Here is a tiny trained network, its code and every weight. The questions are about switching its units off for an input and a target symbol, where a switched-off unit gives its printed mean instead of its output.

import numpy as np


def w(rows, s, z=0):
    codes = np.array(rows[::2]) - 128.0
    scale = np.full(codes.shape[1], s)
    scale[-1] = z or s
    return codes * scale


def f(y):
    return y / 2 * (1 + np.tanh(0.7978845608 * (y + 0.044715 * y**3)))


def softmax(a):
    e = np.exp(a - a.max(-1, keepdims=True))
    return e / e.sum(-1, keepdims=True)


def log_softmax(a):
    a = a - a.max(-1, keepdims=True)
    return a - np.log(np.exp(a).sum(-1, keepdims=True))


def net(x, mask):
    ids = ['ζθλμστψ'.index(c) for c in x.split()]
    T = len(ids)
    res = E[ids] + P[:T]
    u = 0
    for l in range(3):
        r = res
        for j in range(2):
            rows = slice(3 * j, 3 * j + 3)
            q, k, v = (r @ M[l][rows].T for M in (Q, K, V))
            z = softmax(np.where(np.tri(T) > 0, q @ k.T / 3**0.5, -1e9)) @ v
            o = O[l][rows]
            res = res + np.where(mask[u + j], z, o[:, -1]) @ o[:, :-1]
        u += 2
        y = f(res @ A[l][:, :-1].T + A[l][:, -1])
        res = res + np.where(mask[u : u + 4], y, B[l][:, -1]) @ B[l][:, :-1]
        u += 4
    return log_softmax(res[-1] @ U[:, :-1].T + U[:, -1])


Q, K, V, O, A, B = {}, {}, {}, {}, {}, {}
E = w([
[82,103,119,71,138,107,57,124],'ζ',
[105,142,67,59,120,150,85,127],'θ',
[119,158,123,132,135,99,47,133],'λ',
[147,198,49,124,120,164,95,139],'μ',
[183,1,105,150,162,121,114,92],'σ',
[127,157,129,130,112,161,179,172],'τ',
[75,101,81,187,178,158,152,103],'ψ',
],0.021)
P = w([
[85,125,125,168,126,73,91,207],'0',
[97,113,120,172,35,98,77,194],'1',
[117,109,112,163,73,108,93,197],'2',
[118,119,139,143,106,115,103,181],'3',
[132,123,143,137,132,124,100,169],'4',
[137,125,150,130,155,124,105,154],'5',
[144,132,163,125,163,126,121,145],'6',
[151,141,171,125,174,133,129,132],'7',
[154,142,184,127,173,137,144,119],'8',
[157,153,192,121,179,139,157,105],'9',
[151,159,210,140,179,150,179,93],'10',
[147,165,230,128,168,148,183,77],'11',
[137,162,248,140,156,158,181,63],'12',
],0.011)
Q[0] = w([
[153,167,117,129,28,107,129,76],'L0H1',
[101,121,145,122,115,122,154,117],'L0H1',
[75,130,120,123,53,99,161,142],'L0H1',
[172,146,147,39,181,105,200,125],'L0H2',
[76,101,71,118,199,125,102,160],'L0H2',
[204,2,112,194,29,92,133,87],'L0H2',
],0.0059)
K[0] = w([
[91,181,112,137,153,111,123,152],'L0H1',
[145,138,152,129,110,193,95,110],'L0H1',
[84,166,154,131,151,165,141,84],'L0H1',
[162,91,211,48,116,87,142,126],'L0H2',
[90,132,69,188,135,121,95,116],'L0H2',
[2,177,83,96,160,58,156,209],'L0H2',
],0.0065)
V[0] = w([
[2,139,71,175,123,127,109,235],'L0H1',
[30,215,145,116,124,115,132,151],'L0H1',
[104,146,166,96,114,149,124,100],'L0H1',
[109,186,158,116,191,99,116,158],'L0H2',
[230,44,114,113,140,72,135,113],'L0H2',
[112,80,146,138,82,113,135,177],'L0H2',
],0.0085)
O[0] = w([
[74,159,104,115,188,197,137,217,245],'L0H1',
[86,71,11,129,155,60,143,157,155],'L0H1',
[121,149,93,80,126,136,147,123,106],'L0H1',
[115,138,146,133,144,84,134,125,130],'L0H2',
[112,91,174,182,113,151,103,110,95],'L0H2',
[103,123,205,144,146,133,134,152,152],'L0H2',
],0.011,0.012)
A[0] = w([
[121,126,105,151,137,33,124,200,254],'L0N1',
[77,216,47,70,166,198,173,207,220],'L0N2',
[154,194,76,186,162,43,131,114,28],'L0N3',
[248,132,191,97,38,124,192,3,54],'L0N4',
],0.0051,0.0031)
B[0] = w([
[168,1,112,76,169,51,66,110,159],'L0N1',
[81,107,182,148,156,21,120,163,250],'L0N2',
[193,77,88,134,62,115,138,144,124],'L0N3',
[80,118,189,58,49,83,97,118,128],'L0N4',
],0.0087,0.023)
Q[1] = w([
[80,120,245,116,222,69,155,187],'L1H1',
[165,38,3,130,149,151,76,126],'L1H1',
[102,189,109,71,124,89,103,90],'L1H1',
[133,136,67,138,55,91,171,113],'L1H2',
[83,76,89,119,125,28,112,155],'L1H2',
[91,110,153,209,184,201,109,139],'L1H2',
],0.012)
K[1] = w([
[161,134,126,132,142,137,203,33],'L1H1',
[133,100,138,98,140,11,117,174],'L1H1',
[204,130,162,118,72,177,141,121],'L1H1',
[162,82,185,159,76,218,122,164],'L1H2',
[223,230,163,174,121,123,136,118],'L1H2',
[108,117,141,153,239,88,151,159],'L1H2',
],0.013)
V[1] = w([
[106,55,126,141,109,92,157,69],'L1H1',
[157,153,205,110,129,105,175,153],'L1H1',
[135,86,112,228,144,139,188,132],'L1H1',
[191,100,154,113,124,111,87,161],'L1H2',
[149,76,172,177,136,145,73,109],'L1H2',
[130,83,120,2,141,183,139,148],'L1H2',
],0.011)
O[1] = w([
[91,178,198,153,168,175,70,212,134],'L1H1',
[158,40,182,155,56,73,151,157,185],'L1H1',
[165,125,151,49,113,182,185,254,255],'L1H1',
[186,158,124,222,108,108,134,175,211],'L1H2',
[132,164,224,116,204,66,173,152,14],'L1H2',
[90,85,143,147,87,169,77,122,108],'L1H2',
],0.0084,0.0092)
A[1] = w([
[187,203,221,140,51,253,140,22,107],'L1N1',
[246,110,109,32,114,100,59,145,111],'L1N2',
[215,122,107,1,151,71,4,126,213],'L1N3',
[168,90,123,186,142,167,106,60,254],'L1N4',
],0.0066,0.0069)
B[1] = w([
[120,178,137,8,118,193,142,141,146],'L1N1',
[122,146,98,92,194,138,141,171,149],'L1N2',
[82,144,122,187,76,160,188,151,253],'L1N3',
[146,127,73,103,184,110,39,150,142],'L1N4',
],0.011,0.0062)
Q[2] = w([
[148,199,184,108,110,165,122,33],'L2H1',
[180,39,146,132,111,135,152,166],'L2H1',
[85,136,69,157,191,163,116,196],'L2H1',
[44,118,91,120,221,140,175,130],'L2H2',
[211,99,106,185,104,250,82,143],'L2H2',
[86,115,130,165,145,90,136,52],'L2H2',
],0.011)
K[2] = w([
[13,160,81,170,125,85,170,169],'L2H1',
[120,35,118,68,176,175,131,140],'L2H1',
[202,161,142,103,110,220,143,62],'L2H1',
[210,109,95,177,136,160,88,103],'L2H2',
[17,98,99,196,129,95,110,170],'L2H2',
[154,181,99,57,10,134,72,122],'L2H2',
],0.011)
V[2] = w([
[124,222,98,188,114,125,110,80],'L2H1',
[93,181,146,82,94,165,254,148],'L2H1',
[171,159,251,194,148,92,129,162],'L2H1',
[213,129,92,135,149,119,151,158],'L2H2',
[168,238,68,164,81,96,197,174],'L2H2',
[155,81,99,169,180,187,132,64],'L2H2',
],0.0074)
O[2] = w([
[1,204,152,125,106,115,81,137,19],'L2H1',
[177,150,124,174,139,156,98,181,103],'L2H1',
[211,122,205,109,214,74,91,105,194],'L2H1',
[171,173,52,127,180,173,126,92,133],'L2H2',
[142,231,126,135,66,151,169,107,132],'L2H2',
[61,103,102,89,196,165,139,127,6],'L2H2',
],0.0091,0.023)
A[2] = w([
[179,113,176,138,175,113,119,148,39],'L2N1',
[48,197,170,176,95,81,169,17,206],'L2N2',
[2,42,167,71,114,112,136,61,107],'L2N3',
[136,108,110,229,48,60,217,72,254],'L2N4',
],0.0065,0.0049)
B[2] = w([
[1,146,19,107,31,193,89,125,251],'L2N1',
[75,207,120,26,236,91,158,138,156],'L2N2',
[124,33,191,191,202,225,79,86,160],'L2N3',
[126,105,133,129,96,155,103,43,229],'L2N4',
],0.0091,0.022)
U = w([
[149,105,168,158,212,74,104,123,47],'ζ',
[39,121,44,164,131,156,106,92,2],'θ',
[120,173,126,111,193,23,111,105,156],'λ',
[49,173,2,107,110,112,127,91,30],'μ',
[121,147,76,89,147,105,42,106,54],'σ',
[148,88,90,172,76,67,128,56,246],'τ',
[112,150,67,166,209,166,144,200,191],'ψ',
],0.0044,0.0062)

Each question gives the input, a string of symbols that net reads in full, and the target symbol t.
The units are the heads (3 rows each of Q, K, V and O) and the neurons (one row each of A and B). Each row of codes is followed by its name. A weight is (code - 128) times the scale printed after its matrix; where a second scale follows, it is the last column's (O, A, B and U).
mask holds one flag per unit, layer by layer, with each layer's heads first. A switched-off unit (its flag False) gives its mean, the last column of its rows in O or B, instead of its output. The means were averaged over made-up inputs and are rounded, as every weight is.
A unit's drop is (log p(t) with every unit on - log p(t) with that unit switched off) / (log p(t) with every unit on - log p(t) with every unit switched off).
The circuit of an input: a set's keep is (log p(t) with only the set's units on - log p(t) with every unit switched off) / (log p(t) with every unit on - log p(t) with every unit switched off). Starting from the 12 units with the biggest drops (on a tie, the unit counted first), units are removed one at a time, each time the one whose removal leaves the highest keep (on an exact tie, the one counted first), for as long as the keep stays at least 0.8.
circuit, biggest first: the units of the circuit, biggest drop first
unit that matters most: the unit with the biggest drop
k most important neurons: the k neurons with the biggest drops, biggest first
top k neurons in layer l: the k neurons of layer l with the biggest drops, biggest first
heads that matter: for each layer, one digit per head in row order, 1 if its drop is at least 0.15 and else 0, layers parted by /
input ψ τ μ τ ζ λ ζ, target λ: heads that matter => 10 / 11 / 10
input θ ψ τ τ θ τ τ σ ψ τ ψ, target θ: unit that matters most => L1H1
input ζ τ ψ ψ λ τ ζ λ ψ τ θ σ, target ζ: 2 most important neurons => [L1N4 L0N2]
input ψ ψ θ λ ψ ζ λ τ ζ λ μ ζ, target μ: 4 most important neurons => [L1N3 L0N2 L0N1 L2N2]
input ζ σ τ ψ ψ τ, target ζ: heads that matter => 10 / 10 / 11
input ζ θ σ μ, target ζ: 3 most important neurons => [L0N2 L2N3 L2N1]
input σ τ τ λ θ τ θ ψ ψ μ ψ θ ζ, target σ: 3 most important neurons => [L2N1 L0N2 L1N1]
input ζ ζ θ τ ψ ψ ψ θ τ τ μ ψ τ, target ψ: circuit, biggest first => [L1H1 L2H1]
input τ σ θ τ ζ θ τ τ, target τ: heads that matter => 11 / 00 / 00
input θ τ λ μ τ ζ τ ψ τ τ τ τ σ, target θ: 2 most important neurons => [L0N2 L2N3]
input τ τ ψ τ ψ ψ τ θ λ ψ θ ζ μ, target μ: heads that matter => 11 / 11 / 11
input τ ψ μ, target ψ: heads that matter => 00 / 10 / 00
input λ τ μ θ μ ψ, target ψ: circuit, biggest first => [L1H1 L2N4]
input ψ μ ζ θ λ μ ζ μ, target μ: heads that matter => 00 / 10 / 10
input τ θ θ μ θ τ τ μ, target τ: heads that matter => 00 / 10 / 00
input ψ θ ψ τ ψ τ λ, target ψ: unit that matters most => L1N3
input λ ψ θ θ ψ σ τ τ ψ μ, target λ: 2 most important neurons => [L0N1 L0N2]
input ζ τ τ τ ζ τ θ θ ζ λ, target λ: 2 most important neurons => [L0N2 L2N1]
input σ ψ ζ ψ σ σ λ, target σ: top 2 neurons in layer 0 => [L0N2 L0N4]
input σ θ ψ, target σ: unit that matters most => L2N1
input λ ζ μ ψ τ ζ τ λ σ, target λ: 2 most important neurons => [L0N1 L0N2]
input τ ψ μ ζ τ τ ψ μ ψ τ λ θ ζ, target λ: heads that matter => 11 / 11 / 10
input σ ψ τ τ ζ ψ, target σ: 2 most important neurons => [L2N1 L0N2]
input ζ τ θ θ θ, target θ: heads that matter => 10 / 11 / 10
input ζ λ σ ψ ζ ζ ψ ψ ζ τ τ μ θ, target ζ: 2 most important neurons => [L0N2 L2N3]
input ζ λ τ τ τ τ ψ λ τ σ ψ τ, target ζ: 3 most important neurons => [L0N2 L2N1 L2N3]
input λ ψ τ ψ ψ σ τ τ τ λ ψ ψ λ, target λ: unit that matters most => L0H1
